Below is a small trained network, with its code and all its weights. Each question gives an input and a target symbol and asks what happens when units are switched off, that is, made to give their printed mean instead of their output.

import numpy as np


def w(rows, s, z=0):
    codes = np.array(rows[::2]) - 128.0
    scale = np.full(codes.shape[1], s)
    scale[-1] = z or s
    return codes * scale


def f(y):
    return np.maximum(y, 0)


def softmax(a):
    e = np.exp(a - a.max(-1, keepdims=True))
    return e / e.sum(-1, keepdims=True)


def log_softmax(a):
    a = a - a.max(-1, keepdims=True)
    return a - np.log(np.exp(a).sum(-1, keepdims=True))


def net(x, mask):
    ids = ['γδζθλμξπτω'.index(c) for c in x.split()]
    T = len(ids)
    res = E[ids] + P[:T]
    u = 0
    for l in range(2):
        q, k, v = (res @ M[l].T for M in (Q, K, V))
        z = softmax(np.where(np.tri(T) > 0, q @ k.T / 4**0.5, -1e9)) @ v
        res = res + np.where(mask[u], z, O[l][:, -1]) @ O[l][:, :-1]
        u += 1
        y = f(res @ A[l][:, :-1].T + A[l][:, -1])
        res = res + np.where(mask[u : u + 8], y, B[l][:, -1]) @ B[l][:, :-1]
        u += 8
    return log_softmax(res[-1] @ U[:, :-1].T + U[:, -1])


Q, K, V, O, A, B = {}, {}, {}, {}, {}, {}
E = w([
[104,139,117],'γ',
[138,154,101],'δ',
[193,64,32],'ζ',
[128,225,150],'θ',
[250,226,77],'λ',
[154,68,191],'μ',
[141,160,150],'ξ',
[141,170,104],'π',
[132,186,221],'τ',
[141,206,114],'ω',
],0.02)
P = w([
[86,80,112],'0',
[9,204,91],'1',
[64,176,137],'2',
[122,196,146],'3',
[154,83,228],'4',
[188,146,207],'5',
[242,102,124],'6',
[179,217,229],'7',
[255,214,150],'8',
[150,212,254],'9',
[234,183,172],'10',
[233,226,189],'11',
],0.0068)
Q[0] = w([
[121,158,254],'0.h0',
[33,22,116],'0.h0',
[53,127,125],'0.h0',
[2,205,146],'0.h0',
],0.0083)
K[0] = w([
[145,222,35],'0.h0',
[1,91,85],'0.h0',
[47,160,11],'0.h0',
[108,26,149],'0.h0',
],0.0067)
V[0] = w([
[206,229,180],'0.h0',
[149,168,174],'0.h0',
[126,254,126],'0.h0',
[142,58,162],'0.h0',
],0.0096)
O[0] = w([
[2,74,233,255],'0.h0',
[83,95,132,169],'0.h0',
[38,26,52,200],'0.h0',
[161,165,222,99],'0.h0',
],0.0047,0.0098)
A[0] = w([
[105,218,121,113],'0.n0',
[138,247,142,178],'0.n1',
[106,133,240,234],'0.n2',
[254,146,11,90],'0.n3',
[139,181,44,84],'0.n4',
[254,46,106,218],'0.n5',
[146,7,185,252],'0.n6',
[116,155,75,52],'0.n7',
],0.007,0.0039)
B[0] = w([
[174,73,144,148],'0.n0',
[240,79,2,169],'0.n1',
[67,217,131,219],'0.n2',
[126,96,158,199],'0.n3',
[93,140,94,147],'0.n4',
[113,190,142,236],'0.n5',
[241,219,163,255],'0.n6',
[124,111,211,132],'0.n7',
],0.0076,0.009)
Q[1] = w([
[66,122,83],'1.h0',
[147,148,54],'1.h0',
[150,68,107],'1.h0',
[114,1,93],'1.h0',
],0.0097)
K[1] = w([
[129,158,127],'1.h0',
[171,177,215],'1.h0',
[12,106,149],'1.h0',
[103,254,44],'1.h0',
],0.0081)
V[1] = w([
[124,182,185],'1.h0',
[253,111,161],'1.h0',
[121,172,180],'1.h0',
[194,166,93],'1.h0',
],0.014)
O[1] = w([
[112,6,237,167],'1.h0',
[175,218,138,248],'1.h0',
[120,111,253,156],'1.h0',
[152,201,187,225],'1.h0',
],0.0063,0.014)
A[1] = w([
[130,2,149,252],'1.n0',
[164,160,200,216],'1.n1',
[90,170,188,205],'1.n2',
[74,168,18,186],'1.n3',
[101,151,161,167],'1.n4',
[145,194,98,132],'1.n5',
[99,157,157,100],'1.n6',
[148,145,122,90],'1.n7',
],0.0097,0.004)
B[1] = w([
[79,255,102,158],'1.n0',
[109,112,65,249],'1.n1',
[132,80,85,204],'1.n2',
[151,51,144,145],'1.n3',
[143,153,98,166],'1.n4',
[123,67,149,190],'1.n5',
[122,67,191,158],'1.n6',
[104,127,71,149],'1.n7',
],0.008,0.022)
U = w([
[139,60,56,9],'γ',
[128,51,46,2],'δ',
[179,223,29,179],'ζ',
[39,136,2,134],'θ',
[80,33,19,137],'λ',
[179,87,253,231],'μ',
[90,105,91,55],'ξ',
[101,47,47,152],'π',
[47,217,176,202],'τ',
[64,86,7,71],'ω',
],0.0057,0.0046)

Each question gives the input, a string of symbols that net reads in full, and the target symbol t.
The units are the heads (4 rows each of Q, K, V and O) and the neurons (one row each of A and B). Each row of codes is followed by its name. A weight is (code - 128) times the scale printed after its matrix; where a second scale follows, it is the last column's (O, A, B and U).
mask holds one flag per unit, layer by layer, with each layer's heads first. A switched-off unit (its flag False) gives its mean, the last column of its rows in O or B, instead of its output. The means were averaged over made-up inputs and are rounded, as every weight is.
A unit's drop is (log p(t) with every unit on - log p(t) with that unit switched off) / (log p(t) with every unit on - log p(t) with every unit switched off).
The circuit of an input: a set's keep is (log p(t) with only the set's units on - log p(t) with every unit switched off) / (log p(t) with every unit on - log p(t) with every unit switched off). Starting from the 12 units with the biggest drops (on a tie, the unit counted first), units are removed one at a time, each time the one whose removal leaves the highest keep (on an exact tie, the one counted first), for as long as the keep stays at least 0.8.
circuit, biggest first: the units of the circuit, biggest drop first
most important unit: the unit with the biggest drop
top k neurons: the k neurons with the biggest drops, biggest first
top k neurons in layer l: the k neurons of layer l with the biggest drops, biggest first
drop of u: that unit's drop, to one decimal
input μ μ λ γ μ γ γ, target μ: circuit, biggest first	(0.n6 1.h0)
input μ ζ λ, target μ: circuit, biggest first	(1.h0 0.h0)
input θ τ τ τ μ, target τ: top 2 neurons in layer 1	(1.n0 1.n5)
input μ ω ζ ω, target μ: circuit, biggest first	(1.h0 0.h0)
input μ ζ ζ μ ζ μ δ, target μ: top 3 neurons	(0.n5 1.n0 0.n6)
input μ ζ γ, target μ: circuit, biggest first	(0.h0 1.h0)
input ζ ζ θ θ, target ζ: most important unit	0.h0
input δ ζ μ μ μ ζ ζ, target μ: circuit, biggest first	(1.h0 0.h0)
input ζ μ μ λ θ ω ζ ζ ζ τ ξ ζ, target τ: top 2 neurons	(1.n0 0.n2)
input ζ ζ ζ τ δ, target ζ: top 2 neurons in layer 0	(0.n3 0.n1)
input ζ ζ θ ζ ζ, target ζ: circuit, biggest first	(1.h0 0.h0 0.n1)
input ζ γ τ μ, target ζ: top 2 neurons	(0.n2 0.n3)
input μ μ ζ θ μ ζ ζ ζ, target μ: circuit, biggest first	(1.h0 0.h0 0.n6)
input π μ ξ μ γ τ ζ μ ω, target μ: circuit, biggest first	(1.h0 0.n6)
input τ ζ γ π ζ μ τ μ, target ζ: most important unit	0.n2
input τ ζ ζ δ γ ζ ζ δ ζ θ, target ζ: top 2 neurons in layer 0	(0.n2 0.n1)
input γ λ θ, target λ: top 2 neurons	(0.n6 1.n3)
input λ θ ζ ζ, target θ: top 2 neurons in layer 0	(0.n2 0.n3)
input μ θ ξ, target μ: top 2 neurons	(1.n6 1.n0)
input π ζ μ τ μ π, target μ: top neuron	(1.n0)
input ζ δ π, target ζ: top 2 neurons in layer 1	(1.n2 1.n6)
input ζ ζ δ τ, target ζ: drop of 0.n5	0.0
input τ ζ ζ ω δ ζ ζ ζ ζ ξ, target ζ: drop of 0.n6	-0.2
input ζ ζ δ, target ζ: drop of 1.n5	-0.1
